Here is a tiny trained network, its code and every weight. The questions are about switching its units off for an input and a class, where a switched-off unit gives its printed mean instead of its output.

import numpy as np


def w(rows, s, z=0):
    codes = np.array(rows[::2]) - 128.0
    scale = np.full(codes.shape[1], s)
    scale[-1] = z or s
    return codes * scale


def f(y):
    return y / 2 * (1 + np.tanh(0.7978845608 * (y + 0.044715 * y**3)))


def log_softmax(a):
    a = a - a.max(-1, keepdims=True)
    return a - np.log(np.exp(a).sum(-1, keepdims=True))


def net(x, mask):
    res = np.array(x, float).reshape(1, 3) / 4 @ E
    y = f(res @ A[0][:, :-1].T + A[0][:, -1])
    res = res + np.where(mask, y, B[0][:, -1]) @ B[0][:, :-1]
    return log_softmax(res[-1] @ U[:, :-1].T + U[:, -1])


A, B = {}, {}
E = w([
[77,98,187,51,111,128,14,191,132,175],'x0',
[79,224,151,115,168,90,164,5,179,182],'x1',
[127,149,67,62,210,107,81,118,29,103],'x2',
],0.014)
A[0] = w([
[130,131,45,22,255,97,86,86,1,114,129],'n0',
[136,90,29,82,189,162,99,141,39,72,125],'n1',
[65,158,205,42,113,98,66,48,199,191,109],'n2',
[105,151,102,111,137,112,189,46,179,130,168],'n3',
[135,92,180,145,97,143,131,135,210,150,186],'n4',
[159,35,105,164,58,157,146,214,153,51,200],'n5',
[146,144,143,210,118,157,188,72,147,80,162],'n6',
[129,161,166,146,160,106,133,94,117,93,109],'n7',
[187,136,63,193,153,128,219,97,110,89,254],'n8',
[134,162,18,107,176,115,126,93,10,81,131],'n9',
[146,25,58,135,145,109,179,221,89,96,214],'n10',
[99,142,111,75,194,126,145,20,148,201,120],'n11',
[83,75,191,44,126,102,18,222,123,159,158],'n12',
],0.0098,0.0088)
B[0] = w([
[40,172,75,100,157,113,67,127,38,56,255],'n0',
[213,132,136,48,107,149,140,59,136,42,213],'n1',
[117,212,167,184,119,194,88,45,175,142,221],'n2',
[151,93,108,83,150,63,180,94,138,141,203],'n3',
[125,86,149,147,161,141,132,133,169,210,194],'n4',
[73,138,105,169,94,148,131,254,111,172,219],'n5',
[155,153,83,140,68,88,136,84,129,114,199],'n6',
[95,125,151,92,138,86,104,134,142,110,148],'n7',
[82,92,120,183,127,76,215,173,144,58,233],'n8',
[117,103,231,98,207,152,148,143,129,76,219],'n9',
[207,129,142,230,129,143,139,134,114,49,213],'n10',
[6,91,118,67,147,109,121,130,138,161,203],'n11',
[214,104,124,41,121,128,67,153,75,198,240],'n12',
],0.019,0.023)
U = w([
[130,121,61,232,103,104,179,195,155,109,191],'0',
[168,115,165,165,177,170,171,126,123,7,194],'1',
[167,75,137,125,126,174,113,205,156,215,119],'2',
[234,115,107,68,166,127,102,119,92,97,94],'3',
[155,81,66,119,110,32,206,41,254,178,98],'4',
[74,109,126,100,220,75,174,84,156,85,53],'5',
[151,153,211,131,188,169,121,54,236,204,234],'6',
[60,190,112,103,153,189,61,79,111,132,4],'7',
],0.0087,0.0022)

Each question gives the input, the list of numbers given to net, and the class t.
The units are the neurons (one row each of A and B). Each row of codes is followed by its name. A weight is (code - 128) times the scale printed after its matrix; where a second scale follows, it is the last column's (A, B and U).
mask holds one flag per neuron, in row order. A switched-off neuron (its flag False) gives its mean, the last column of its row in B, instead of its output. The means were averaged over made-up inputs and are rounded, as every weight is.
A unit's drop is (log p(t) with every unit on - log p(t) with that unit switched off) / (log p(t) with every unit on - log p(t) with every unit switched off).
The circuit of an input: a set's keep is (log p(t) with only the set's units on - log p(t) with every unit switched off) / (log p(t) with every unit on - log p(t) with every unit switched off). Starting from the 12 units with the biggest drops (on a tie, the unit counted first), units are removed one at a time, each time the one whose removal leaves the highest keep (on an exact tie, the one counted first), for as long as the keep stays at least 0.8.
units of the circuit, in order: the units of the circuit, biggest drop first
k most important neurons: the k neurons with the biggest drops, biggest first
drop of u: that unit's drop, to one decimal
input [-2,-6,0], class 0: units of the circuit, in order : n5
input [5,2,0], class 6: 2 most important neurons : n0, n2
input [2,6,4], class 7: 2 most important neurons : n2, n8
input [1,1,-7], class 6: 2 most important neurons : n8, n12
input [1,0,8], class 3: 4 most important neurons : n1, n2, n8, n5
input [8,3,0], class 6: 2 most important neurons : n2, n0
input [0,2,0], class 4: 2 most important neurons : n0, n9
input [0,1,-5], class 4: 4 most important neurons : n0, n9, n10, n12
input [4,-1,0], class 2: 2 most important neurons : n0, n1
input [-3,1,-7], class 4: 2 most important neurons : n0, n10
input [-6,-8,-2], class 0: drop of n7 : 0.0
input [1,-8,-7], class 2: drop of n8 : 0.4
input [2,8,6], class 7: drop of n8 : 0.1
input [3,8,-4], class 6: units of the circuit, in order : n2
input [-8,1,-7], class 4: drop of n0 : 0.2
